Below are the code and all the weights of a small trained network. Each question names an input and a class and asks about switching units off, where a switched-off unit gives its printed mean instead of its output.

import numpy as np


def w(rows, s, z=0):
    codes = np.array(rows[::2]) - 128.0
    scale = np.full(codes.shape[1], s)
    scale[-1] = z or s
    return codes * scale


def f(y):
    return np.maximum(y, 0)


def log_softmax(a):
    a = a - a.max(-1, keepdims=True)
    return a - np.log(np.exp(a).sum(-1, keepdims=True))


def net(x, mask):
    res = np.array(x, float).reshape(1, 2) / 4 @ E
    y = f(res @ A[0][:, :-1].T + A[0][:, -1])
    res = res + np.where(mask, y, B[0][:, -1]) @ B[0][:, :-1]
    return log_softmax(res[-1] @ U[:, :-1].T + U[:, -1])


A, B = {}, {}
E = w([
[147,19,152,157,170,125,188,134,54],'x0',
[132,131,5,167,167,215,134,119,225],'x1',
],0.015)
A[0] = w([
[118,158,76,131,131,157,127,136,172,94],'N1',
[137,104,105,142,167,148,162,116,139,1],'N2',
[131,25,166,142,149,128,156,122,102,166],'N3',
[138,174,74,153,135,152,101,112,125,38],'N4',
[125,140,125,124,108,143,131,129,155,26],'N5',
[138,202,162,137,127,130,120,125,143,126],'N6',
[132,128,65,137,136,150,130,142,185,218],'N7',
[126,154,132,139,129,110,144,127,137,125],'N8',
[135,5,63,149,136,167,163,152,168,180],'N9',
[123,141,120,121,159,106,127,107,154,62],'N10',
[115,111,111,141,112,123,103,152,114,58],'N11',
[135,134,119,104,125,146,137,112,164,63],'N12',
[118,65,69,148,182,157,132,94,117,86],'N13',
],0.025,0.0078)
B[0] = w([
[177,79,136,161,187,131,181,101,201,225],'N1',
[132,152,116,163,102,107,75,124,56,171],'N2',
[168,159,205,145,131,114,235,152,92,249],'N3',
[168,150,144,158,122,100,191,84,104,193],'N4',
[115,216,160,174,100,142,143,157,114,150],'N5',
[98,114,138,72,124,149,107,97,153,180],'N6',
[97,253,53,79,99,124,153,148,124,250],'N7',
[133,130,127,98,146,97,105,131,140,140],'N8',
[95,83,98,116,121,126,46,181,96,255],'N9',
[142,161,137,125,134,90,133,144,112,144],'N10',
[161,118,122,145,108,143,119,97,145,128],'N11',
[130,148,128,155,130,147,158,104,112,162],'N12',
[117,47,104,125,128,158,77,153,117,210],'N13',
],0.038,0.03)
U = w([
[139,178,77,143,109,122,134,170,118,244],'0',
[180,102,165,106,130,112,214,164,128,212],'1',
[110,95,69,146,108,153,6,189,109,156],'2',
[151,119,144,157,117,143,87,109,185,26],'3',
[87,130,189,55,88,137,90,75,184,154],'4',
[138,195,113,92,131,123,193,87,204,4],'5',
[129,129,129,196,125,152,97,51,145,24],'6',
],0.013,0.0037)

Each question gives the input, the list of numbers given to net, and the class t.
The units are the neurons (one row each of A and B). Each row of codes is followed by its name. A weight is (code - 128) times the scale printed after its matrix; where a second scale follows, it is the last column's (A, B and U).
mask holds one flag per neuron, in row order. A switched-off neuron (its flag False) gives its mean, the last column of its row in B, instead of its output. The means were averaged over made-up inputs and are rounded, as every weight is.
A unit's drop is (log p(t) with every unit on - log p(t) with that unit switched off) / (log p(t) with every unit on - log p(t) with every unit switched off).
The circuit of an input: a set's keep is (log p(t) with only the set's units on - log p(t) with every unit switched off) / (log p(t) with every unit on - log p(t) with every unit switched off). Starting from the 12 units with the biggest drops (on a tie, the unit counted first), units are removed one at a time, each time the one whose removal leaves the highest keep (on an exact tie, the one counted first), for as long as the keep stays at least 0.8.
circuit, biggest first: the units of the circuit, biggest drop first
k most important neurons: the k neurons with the biggest drops, biggest first
drop of u: that unit's drop, to one decimal
input [-3,6], class 5: 3 most important neurons	[N1, N4, N7]
input [0,-2], class 1: circuit, biggest first	[N7]
input [6,1], class 2: 3 most important neurons	[N9, N13, N1]
input [-2,-3], class 4: 2 most important neurons	[N9, N3]
input [-2,4], class 5: 2 most important neurons	[N1, N4]
input [-4,-2], class 4: 3 most important neurons	[N9, N3, N7]
input [1,8], class 2: 2 most important neurons	[N9, N13]
input [-4,-8], class 4: drop of N9	0.2
input [-4,2], class 5: drop of N4	0.0
input [-2,-5], class 4: drop of N9	0.6
input [-1,-1], class 4: drop of N9	0.9
